[100 = 0]
91,99,124,102,98,111,98,100,101,96,100,89,97,115,93,109,96,91,92,91,81,82,94,87,80,108,94,100,101,108,79,97,109,84,101,78,113,99,98,95,102,98,129,101,96,73,99,105,108,102,88,98,92,97,94,100,86,99,97,90,84,88,97 : (61) (71)
107,93,97,94,98,81,96,98,106,102,79,88,108,109,95,87,90,114,89,89,82,102,96,98,87,108,98,108,103,100,85,92,99,87,97,96,100,93,99,90,106,99,122,99,107,98,113,108,102,102,124,96,109,99,105,106,103,98,108,99,108,93,99 : (64) (70)
95,103,118,103,98,137,99,101,87,97,115,99,83,114,99,118,117,89,109,104,99,90,101,85,96,101,96,98,100,118,97,113,106,102,104,93,102,105,90,102,101,95,105,104,98,74,95,103,102,92,95,98,89,97,96,100,92,99,111,93,82,95,86 : (61) (63)
92,109,80,102,103,95,83,98,91,93,84,102,72,116,100,95,123,113,87,122,122,128,98,108,88,98,83,105,109,98,81,150,108,162,111,92,105,110,87,103,87,108,126,102,102,80,105,114,94,72,94,94,92,97,99,90,107,95,116,92,109,97,98 : (61) (71)
102,95,104,100,102,79,81,99,83,91,80,101,80,134,95,87,105,114,90,108,104,119,96,100,84,106,87,113,115,94,68,138,101,111,110,97,104,98,88,90,95,96,129,103,102,87,109,110,101,80,106,108,95,97,98,97,107,95,122,98,97,95,93 : (57) (71)
105,95,112,101,101,110,88,97,88,95,91,98,103,117,100,93,99,109,99,94,94,104,95,94,95,106,97,99,105,104,90,119,92,55,111,104,108,96,97,88,102,95,127,104,96,97,104,109,108,98,105,102,92,99,100,96,94,98,118,94,86,97,95 : (64) (63)
99,111,104,102,98,130,99,99,88,82,114,112,99,105,108,110,116,97,107,114,114,106,97,102,106,97,102,100,109,92,123,116,102,109,104,105,101,104,102,103,96,105,101,101,96,97,96,99,99,108,101,99,94,101,103,88,96,99,98,99,94,104,98 : (61) (75)
109,106,111,98,88,114,93,98,79,79,103,110,107,112,105,93,103,103,106,105,107,107,101,97,104,105,101,104,118,82,120,106,99,72,108,114,100,97,104,92,95,98,110,99,100,100,107,100,104,115,112,103,94,102,101,88,93,98,113,99,95,107,101 : (57) (75)
107,104,94,100,94,89,85,100,85,81,80,113,97,120,103,87,101,109,98,115,110,128,94,109,103,107,93,109,123,70,105,136,101,119,106,112,98,97,100,92,86,99,131,99,102,114,115,104,97,106,105,100,98,101,100,89,105,94,105,96,104,103,102 : (57) (75)
92,101,125,97,101,121,92,100,97,88,93,94,98,118,96,99,102,99,93,99,94,96,94,87,88,105,94,97,100,102,95,122,104,88,102,96,108,98,94,95,97,104,130,103,98,87,102,106,105,101,90,94,94,98,97,89,102,106,110,99,83,94,100 : (61) (71)
108,95,107,102,103,94,85,96,90,110,89,104,86,109,99,102,94,103,101,99,101,103,97,95,100,104,90,104,100,107,73,136,100,97,108,102,104,100,90,93,99,88,119,100,102,74,104,114,101,88,99,101,95,98,106,107,99,96,125,90,102,94,95 : (57) (63)
105,101,104,99,99,127,93,103,80,82,102,108,107,120,103,92,109,109,106,97,99,103,104,86,98,107,106,104,107,97,126,102,90,56,116,114,95,97,104,93,101,89,115,104,90,122,99,104,109,106,127,104,92,101,100,89,91,102,113,98,89,105,93 : (64) (75)
112,100,109,98,97,119,100,99,86,94,106,105,108,104,104,98,103,103,111,97,98,98,103,91,107,101,105,103,101,92,124,97,92,75,104,106,94,95,102,98,103,92,97,97,102,100,104,102,102,111,118,105,98,104,102,100,98,104,113,102,95,106,98 : (64) (75)
110,92,112,95,100,75,102,98,120,109,89,89,118,95,95,107,72,99,95,81,79,79,97,97,93,105,106,104,88,83,95,75,101,64,98,94,107,87,107,92,110,86,111,98,103,109,102,103,104,109,118,102,105,99,103,113,98,101,91,98,97,93,102 : (64) (70)
105,99,101,105,94,90,90,99,82,73,85,106,107,126,104,70,101,119,90,101,110,123,96,99,88,107,95,112,122,84,110,109,92,75,106,110,96,93,102,89,96,107,125,102,101,114,115,108,104,109,121,103,100,100,98,89,104,95,115,103,105,103,99 : (64) (75)
109,98,98,104,102,104,86,99,77,90,95,114,92,120,102,98,102,109,104,110,106,114,93,100,101,107,97,113,112,89,101,134,99,83,113,112,102,94,101,91,99,87,117,102,101,108,107,104,105,107,119,105,91,97,104,97,99,97,117,93,98,102,93 : (57) (75)
101,96,96,105,100,123,89,104,84,101,91,109,92,117,102,89,102,113,102,101,104,120,92,93,103,110,95,99,106,112,81,126,91,82,113,114,103,97,102,91,92,88,124,103,94,111,106,112,106,96,102,112,96,100,97,95,91,100,109,89,100,101,97 : (64) (63)
112,90,109,103,105,103,92,96,85,105,99,98,95,109,104,102,93,104,106,95,91,96,97,90,98,100,98,97,103,115,80,123,92,52,113,105,108,100,92,92,108,85,114,103,102,80,102,110,108,93,110,101,95,99,102,101,95,101,130,92,94,97,90 : (64) (63)
109,112,101,103,94,91,86,103,73,72,95,114,81,128,106,89,116,110,91,125,129,134,96,104,87,103,82,105,125,81,104,139,112,156,113,98,102,105,95,104,86,112,131,103,99,92,109,108,100,96,79,97,90,101,98,82,99,94,106,91,100,107,97 : (61) (75)
106,95,91,104,106,95,89,94,89,104,94,108,94,106,99,105,97,106,107,103,100,105,91,114,101,102,96,105,105,101,81,130,99,85,115,101,107,99,96,94,101,85,115,102,96,95,100,107,106,94,113,102,93,98,107,103,96,101,119,91,100,99,95 : (64) (71)
101,94,120,100,102,118,95,98,105,108,98,93,107,98,98,112,85,102,98,84,81,82,89,90,101,107,99,89,94,122,80,105,101,42,112,89,115,97,103,90,105,97,123,104,93,90,98,113,112,112,96,102,97,100,101,100,81,103,105,86,93,90,93 : (64) (71)
109,99,105,97,99,103,95,106,101,106,95,107,106,99,100,107,90,105,97,95,93,97,95,93,97,110,104,102,97,90,104,90,101,94,111,101,104,96,106,93,106,85,114,102,100,111,103,103,112,102,120,107,99,98,102,108,86,101,101,92,96,99,98 : (64) (70)
101,96,75,104,98,115,84,104,77,96,92,113,75,131,98,94,122,114,96,110,109,127,97,102,95,106,92,115,120,111,88,131,96,129,113,105,97,101,94,96,94,83,115,103,97,106,105,113,104,88,122,106,92,97,95,104,99,97,110,91,105,101,92 : (57) (63)
113,99,108,102,99,86,90,93,86,86,110,107,106,110,101,98,89,103,104,102,94,100,96,105,98,101,104,109,122,84,94,109,104,60,108,101,107,95,99,92,99,94,118,103,100,88,103,104,108,123,107,101,96,101,112,90,94,97,113,93,98,102,97 : (57) (75)
95,93,98,102,105,100,97,96,107,98,94,90,106,104,97,93,95,104,96,91,94,98,95,95,94,100,99,94,88,112,93,115,92,69,105,98,103,94,104,94,109,104,104,103,98,110,102,106,101,101,110,103,101,99,105,99,104,99,114,100,100,97,98 : (64) (71)
100,95,89,103,98,113,82,100,76,95,94,109,75,132,96,100,120,110,101,109,106,115,99,94,92,105,90,111,109,111,82,144,96,108,110,108,98,106,96,95,96,86,116,104,98,95,102,107,104,79,116,103,90,96,96,103,106,97,127,97,86,100,97 : (57) (63)
96,101,116,101,103,108,97,93,94,94,103,94,91,106,100,109,100,97,101,101,102,95,97,95,98,100,96,94,91,104,91,127,104,88,109,95,110,101,92,99,104,103,110,103,96,85,99,104,101,93,91,96,92,96,92,96,98,99,114,96,89,97,96 : (61) (63)
112,107,132,100,94,107,98,102,83,85,111,107,102,108,104,100,92,93,109,102,102,96,102,93,100,106,101,100,112,82,118,92,119,79,104,106,102,99,99,98,92,92,110,99,96,96,99,93,106,106,83,104,90,99,97,93,92,103,94,100,83,106,99 : (61) (75)
91,99,87,102,101,108,89,99,85,102,96,110,81,119,97,109,109,102,97,109,100,108,95,102,95,103,90,109,112,118,76,130,103,116,107,97,105,102,93,99,93,88,118,103,98,80,99,109,104,94,103,103,92,100,101,99,95,99,110,86,99,94,94 : (61) (71)
107,102,99,98,94,109,91,97,72,71,102,114,107,119,105,81,112,107,105,102,105,118,100,103,100,101,101,114,137,86,113,94,96,69,104,105,101,91,107,94,89,100,110,100,97,105,102,103,105,124,113,104,94,103,102,79,98,99,107,98,99,104,99 : (57) (75)
101,103,99,100,96,99,90,96,83,75,97,110,107,113,104,90,107,114,97,104,103,111,99,100,91,101,99,114,132,83,107,90,101,80,107,103,107,97,106,95,93,89,117,101,97,108,101,99,107,116,121,101,94,101,103,96,96,102,101,100,97,103,98 : (64) (75)
100,92,96,103,105,102,84,94,87,104,88,101,84,120,96,104,96,104,97,104,97,103,93,101,97,102,91,105,107,119,58,142,105,81,112,96,114,100,90,92,99,91,124,105,98,75,99,120,108,90,104,97,91,99,103,100,96,98,118,88,98,93,94 : (57) (71)
108,101,124,97,101,63,106,96,126,112,93,85,113,78,95,121,66,89,92,85,80,70,90,103,92,105,103,94,74,85,98,94,116,92,100,75,106,95,103,100,119,103,111,101,105,94,105,105,102,111,98,98,110,103,109,115,89,96,91,89,105,95,101 : (61) (70)
105,96,105,99,96,136,94,103,84,101,98,98,98,116,99,95,107,109,108,96,91,108,97,86,97,106,98,99,98,122,104,118,91,69,110,111,95,98,97,94,107,92,112,103,100,91,103,116,104,99,121,106,99,98,96,102,94,97,125,97,99,100,90 : (64) (63)
101,104,101,96,97,91,99,105,109,111,91,99,93,95,97,114,91,96,92,102,98,98,95,97,93,105,96,99,85,94,99,113,111,148,101,89,98,100,100,100,102,98,117,97,104,96,108,107,99,86,98,101,102,99,98,109,98,97,95,90,105,94,94 : (61) (70)
102,103,112,99,100,112,96,98,83,97,106,108,102,107,99,102,101,97,104,97,97,101,97,103,103,103,96,96,114,117,89,100,104,74,111,93,108,97,99,93,98,97,113,103,98,78,99,107,110,110,91,102,96,104,98,96,82,100,104,88,99,99,95 : (61) (63)
103,107,122,103,98,115,95,98,83,82,107,110,102,106,105,108,103,94,101,106,106,100,102,93,98,103,100,102,112,84,115,98,108,94,110,97,108,97,102,96,93,93,118,101,92,97,98,95,107,106,91,98,90,99,101,90,86,99,96,94,83,101,100 : (61) (75)
94,105,100,98,95,103,102,106,107,109,106,102,86,95,95,126,104,89,96,106,100,94,92,99,96,105,97,101,91,101,100,109,117,159,98,80,97,104,99,106,104,97,105,101,103,88,97,105,98,96,92,98,99,100,95,110,92,98,84,87,101,98,99 : (61) (70)
101,101,123,100,99,113,93,98,97,103,101,97,98,106,99,122,94,95,98,95,88,87,94,87,97,102,99,90,89,99,99,114,110,90,111,92,109,99,96,92,104,94,122,103,98,85,99,105,106,94,98,98,89,97,100,101,85,101,106,89,87,95,100 : (61) (71)
112,98,93,103,102,81,92,96,91,94,89,109,106,98,106,91,88,110,98,108,112,117,97,109,109,102,99,102,107,76,104,124,95,83,111,110,102,96,102,94,96,95,112,99,100,114,107,97,100,105,109,103,92,100,110,93,103,97,112,96,108,103,101 : (64) (66)

110,101,101,79,95,86,92,90,110,117,121,105,109,100,95,115,101,83,93,98,104,103,111,105,77,91,101,89,98,104,101,103,92,116,111,110,104,98,85,103,101,110,122,98,108,93,91,92,112,98,101,113,102,98,93,99,92,94,112,92,104,104,98 : <57> <259>
118,100,104,102,93,112,92,92,103,97,100,102,105,105,97,91,98,98,96,98,101,88,100,99,91,96,95,88,106,104,106,96,99,101,111,102,98,97,87,102,107,113,109,97,108,97,99,98,102,95,102,111,98,96,93,96,94,104,105,103,96,100,100 : <57> <255>
108,113,102,91,91,105,92,99,103,89,103,111,106,105,100,97,97,96,102,102,104,97,104,97,89,88,100,91,101,107,96,93,103,113,102,103,102,95,98,110,100,113,109,99,111,97,97,86,112,90,99,99,96,97,93,99,91,107,113,98,110,100,107 : <57> <259>
110,117,100,88,91,100,98,100,97,95,95,103,103,104,103,108,97,91,104,101,102,82,111,101,83,86,99,94,96,110,97,102,106,115,105,107,100,100,93,99,96,109,102,101,109,91,96,85,108,97,97,102,100,100,96,93,86,111,112,101,112,99,103 : <57> <259>
112,103,110,109,96,105,94,85,93,104,99,113,93,102,98,99,104,103,86,100,94,78,97,88,93,102,97,100,107,103,105,99,93,103,116,110,94,101,87,100,109,107,101,94,113,90,101,98,100,107,103,113,114,95,103,96,91,97,105,108,101,104,95 : <55> <255>
117,109,110,101,95,98,87,81,102,102,101,112,106,96,96,112,95,106,95,96,99,95,103,104,87,89,99,83,101,100,95,105,92,114,102,110,99,106,93,103,109,108,107,92,104,95,101,87,110,109,113,108,100,95,105,95,96,106,119,99,112,104,99 : <55> <253>
107,103,104,95,97,101,96,93,108,108,107,116,101,106,98,96,98,91,90,102,108,92,98,87,85,93,101,88,110,104,97,97,99,110,108,95,106,95,96,111,103,115,102,99,119,85,95,85,122,96,104,112,108,97,95,97,88,97,108,103,108,107,102 : <57> <259>
120,124,106,101,86,105,93,93,95,83,88,116,101,114,99,111,103,95,83,105,97,75,122,102,87,83,96,88,106,111,101,104,102,114,101,122,99,99,87,102,99,108,105,94,127,93,99,77,109,98,98,110,100,91,106,95,84,121,125,103,113,98,106 : <63> <253>
108,116,104,109,98,105,96,99,99,94,85,104,97,98,101,109,100,104,107,83,97,88,110,100,93,90,101,87,101,100,98,102,103,106,100,99,101,103,103,103,101,105,84,100,103,98,102,80,104,107,99,99,102,104,106,95,96,112,113,112,114,99,109 : <60> <259>
104,119,109,100,90,99,95,104,93,84,115,116,103,105,97,99,101,103,101,96,93,95,93,83,90,89,101,95,105,111,103,96,104,108,113,109,97,98,93,104,106,111,107,99,114,103,91,107,114,95,106,111,107,96,94,97,99,101,104,100,101,100,103 : <57> <253>
106,98,102,89,97,94,91,87,114,110,112,107,105,99,97,103,92,92,85,100,105,104,105,104,87,91,102,88,103,101,93,98,94,109,102,107,105,98,95,106,101,109,112,102,108,93,98,85,117,99,113,107,99,98,99,97,94,96,111,94,108,108,102 : <57> <259>
105,112,99,105,98,99,101,91,90,95,93,106,100,100,102,110,104,100,84,102,90,84,109,100,98,97,99,97,103,98,109,111,96,101,101,105,99,96,89,101,101,98,98,94,109,104,99,94,94,103,95,108,103,95,108,94,94,109,110,108,104,99,98 : <63> <255>
118,128,114,94,85,110,90,97,95,88,95,120,104,104,98,102,99,92,108,98,103,72,105,88,73,83,99,82,102,114,97,96,105,123,118,114,96,97,88,104,102,124,107,96,122,87,93,81,121,93,107,112,110,98,101,95,81,110,119,104,111,102,106 : <57> <259>
120,108,105,95,89,105,91,83,101,104,100,112,102,102,98,105,98,93,88,100,105,78,109,101,77,89,98,85,105,108,100,97,95,113,108,112,100,99,90,101,103,116,109,102,119,86,99,84,111,102,106,112,103,96,93,98,83,104,118,103,110,103,98 : <57> <259>
108,114,105,93,91,101,96,98,98,98,98,110,99,102,99,103,99,94,100,98,102,83,107,94,85,90,95,94,99,108,100,98,103,115,106,108,99,97,97,101,100,111,99,100,113,90,96,86,112,101,104,107,107,100,99,98,87,105,107,103,111,102,105 : <57> <259>
105,117,107,99,92,101,96,103,97,89,103,115,101,106,95,104,102,99,100,98,95,94,99,88,91,89,102,92,103,107,98,98,101,110,104,105,102,98,99,107,99,111,100,100,114,98,100,86,118,97,99,106,99,100,99,95,94,102,109,102,111,103,108 : <57> <253>
108,104,101,94,91,94,96,80,103,99,110,124,103,105,99,107,99,94,71,104,102,91,112,99,91,89,100,94,107,105,99,105,92,107,101,112,99,99,88,105,102,103,114,94,119,96,101,89,110,106,99,114,101,94,106,97,90,105,117,100,107,103,101 : <63> <259>
110,108,101,104,91,102,93,93,97,100,92,98,100,99,104,107,105,90,100,102,94,78,107,102,88,101,95,90,103,100,113,101,100,105,116,102,100,97,84,101,106,108,102,97,111,94,94,93,92,104,98,111,104,102,97,93,90,97,106,106,100,98,96 : <63> <255>
108,110,107,102,93,99,94,97,103,106,103,108,98,99,102,107,105,95,104,100,96,84,99,87,78,91,97,86,102,104,103,97,98,111,116,100,103,104,91,111,103,117,93,102,110,91,90,83,107,105,104,113,108,104,100,88,90,96,110,111,112,102,101 : <57> <255>
107,106,107,98,95,105,96,95,107,98,95,112,100,102,98,106,94,97,87,100,106,94,107,100,89,91,101,89,98,101,90,102,99,111,96,107,106,100,106,109,99,116,93,102,111,88,101,79,119,103,106,96,99,100,101,98,90,105,117,101,120,109,106 : <57> <259>
118,137,109,99,83,116,96,96,78,75,68,117,98,105,105,115,99,92,97,101,96,53,121,97,81,84,99,96,98,118,97,100,111,121,106,115,96,106,95,95,100,111,90,94,119,93,100,77,107,101,97,100,105,99,106,98,77,127,121,109,118,93,111 : <60> <259>
